Below is a small trained network, with its code and all its weights. Each question gives an input and a target symbol and asks what happens when units are switched off, that is, made to give their printed mean instead of their output.

import numpy as np


def w(rows, s, z=0):
    codes = np.array(rows[::2]) - 128.0
    scale = np.full(codes.shape[1], s)
    scale[-1] = z or s
    return codes * scale


def norm(h):
    return h / np.sqrt((h * h).mean(-1, keepdims=True) + 1e-5)


def f(y):
    return y / 2 * (1 + np.tanh(0.7978845608 * (y + 0.044715 * y**3)))


def softmax(a):
    e = np.exp(a - a.max(-1, keepdims=True))
    return e / e.sum(-1, keepdims=True)


def log_softmax(a):
    a = a - a.max(-1, keepdims=True)
    return a - np.log(np.exp(a).sum(-1, keepdims=True))


def net(x, mask):
    ids = ['αβελξσφω'.index(c) for c in x.split()]
    T = len(ids)
    res = E[ids] + P[:T]
    r = norm(res)
    for j in range(2):
        rows = slice(2 * j, 2 * j + 2)
        q, k, v = (r @ M[0][rows].T for M in (Q, K, V))
        z = softmax(np.where(np.tri(T) > 0, q @ k.T / 2**0.5, -1e9)) @ v
        o = O[0][rows]
        res = res + np.where(mask[j], z, o[:, -1]) @ o[:, :-1]
    y = f(norm(res) @ A[0][:, :-1].T + A[0][:, -1])
    res = res + np.where(mask[2:10], y, B[0][:, -1]) @ B[0][:, :-1]
    return log_softmax(norm(res)[-1] @ U[:, :-1].T + U[:, -1])


Q, K, V, O, A, B = {}, {}, {}, {}, {}, {}
E = w([
[126,116,102,165],'α',
[131,149,123,163],'β',
[147,136,149,184],'ε',
[175,79,248,114],'λ',
[146,92,115,170],'ξ',
[151,192,183,155],'σ',
[122,132,167,111],'φ',
[121,148,78,104],'ω',
],0.018)
P = w([
[182,79,95,115],'0',
[226,82,146,169],'1',
[102,64,145,241],'2',
[166,111,175,108],'3',
[21,95,139,221],'4',
[138,133,131,92],'5',
[2,116,132,168],'6',
[109,154,103,76],'7',
[7,130,116,140],'8',
[97,167,86,68],'9',
[13,131,88,150],'10',
[130,145,63,106],'11',
],0.0064)
Q[0] = w([
[251,150,88,79],'H1',
[119,157,163,104],'H1',
[44,142,180,162],'H2',
[86,112,105,95],'H2',
],0.019)
K[0] = w([
[251,60,173,155],'H1',
[168,179,154,153],'H1',
[53,210,163,90],'H2',
[76,110,70,100],'H2',
],0.017)
V[0] = w([
[117,61,172,149],'H1',
[131,57,34,1],'H1',
[114,243,187,131],'H2',
[51,134,190,77],'H2',
],0.0075)
O[0] = w([
[181,117,2,161,140],'H1',
[10,147,207,169,2],'H1',
[160,152,20,181,186],'H2',
[232,15,180,251,108],'H2',
],0.0051,0.0057)
A[0] = w([
[89,82,67,69,142],'N1',
[97,102,139,100,121],'N2',
[53,3,82,66,1],'N3',
[170,100,74,127,120],'N4',
[91,108,148,122,140],'N5',
[152,111,163,17,132],'N6',
[110,96,164,184,135],'N7',
[99,78,73,154,115],'N8',
],0.014,0.0052)
B[0] = w([
[128,158,159,241,193],'N1',
[179,146,148,184,124],'N2',
[54,11,56,16,151],'N3',
[59,114,136,130,253],'N4',
[163,188,190,183,133],'N5',
[157,177,127,21,180],'N6',
[86,119,77,160,181],'N7',
[202,167,172,41,184],'N8',
],0.013,0.0052)
U = w([
[188,47,89,210,191],'α',
[27,80,141,86,6],'β',
[33,170,206,175,188],'ε',
[187,123,151,121,218],'λ',
[126,248,123,117,8],'ξ',
[89,146,58,105,104],'σ',
[128,100,111,88,231],'φ',
[253,168,87,187,3],'ω',
],0.012,0.0038)

Each question gives the input, a string of symbols that net reads in full, and the target symbol t.
The units are the heads (2 rows each of Q, K, V and O) and the neurons (one row each of A and B). Each row of codes is followed by its name. A weight is (code - 128) times the scale printed after its matrix; where a second scale follows, it is the last column's (O, A, B and U).
mask holds one flag per unit, heads first, then neurons. A switched-off unit (its flag False) gives its mean, the last column of its rows in O or B, instead of its output. The means were averaged over made-up inputs and are rounded, as every weight is.
A unit's drop is (log p(t) with every unit on - log p(t) with that unit switched off) / (log p(t) with every unit on - log p(t) with every unit switched off).
The circuit of an input: a set's keep is (log p(t) with only the set's units on - log p(t) with every unit switched off) / (log p(t) with every unit on - log p(t) with every unit switched off). Starting from all 10 units, units are removed one at a time, each time the one whose removal leaves the highest keep (on an exact tie, the one counted first), for as long as the keep stays at least 0.8.
units of the circuit, in order: the units of the circuit, biggest drop first
most important unit: the unit with the biggest drop
k most important neurons: the k neurons with the biggest drops, biggest first
which heads matter: for each layer, one digit per head in row order, 1 if its drop is at least 0.15 and else 0, layers parted by /
input β ε α ω σ β β ω β β β, target ξ: 2 most important neurons : (N8 N4)
input ε ε φ ξ, target β: which heads matter : 01
input σ β β σ ε ε α φ ε, target α: units of the circuit, in order : (H2)
input λ φ φ σ α ω β ε β β ε α, target ξ: units of the circuit, in order : (N8 N1 N4)
input β ω ω ε φ β α, target α: 2 most important neurons : (N7 N4)
input ξ φ φ α ε σ α, target ω: units of the circuit, in order : (N8 H2)
input φ β β β ω ξ φ ω, target ξ: units of the circuit, in order : (N1 H2 N4)
input φ β β α ω β λ λ σ φ ω ξ, target β: units of the circuit, in order : (N3 H2)
input σ β ε ε ε β ε, target σ: 3 most important neurons : (N4 N1 N5)
input β λ λ ε ω ε φ β φ σ σ, target α: units of the circuit, in order : (H2 N8)
input ε λ σ ω β β α ε ξ, target φ: units of the circuit, in order : (N3 N8)
input φ β σ, target α: which heads matter : 00
input λ ω ε, target ε: which heads matter : 10
input ω β ε, target ε: units of the circuit, in order : (H1)
input ω β β, target ε: which heads matter : 10
input β φ φ ω φ β λ ξ β σ, target ω: units of the circuit, in order : (H2 N4)
input φ α ε σ β, target ω: which heads matter : 01
input λ σ φ β β β ε, target σ: 4 most important neurons : (N1 N4 N5 N2)
input ε φ β λ ξ λ β ε ξ, target φ: which heads matter : 00
input β φ λ σ β ε, target α: 2 most important neurons : (N6 N4)
input φ β λ σ α λ ε, target ω: units of the circuit, in order : (N8 H1)
input β ω β, target ε: which heads matter : 11
input β λ β β α, target ξ: which heads matter : 01
input φ β ε α α β ξ α α, target φ: which heads matter : 01
input ω σ λ ε β α, target ε: most important unit : H2
input λ ω ω β, target σ: which heads matter : 01
input ω λ ε φ β ε φ α, target ε: most important unit : N1
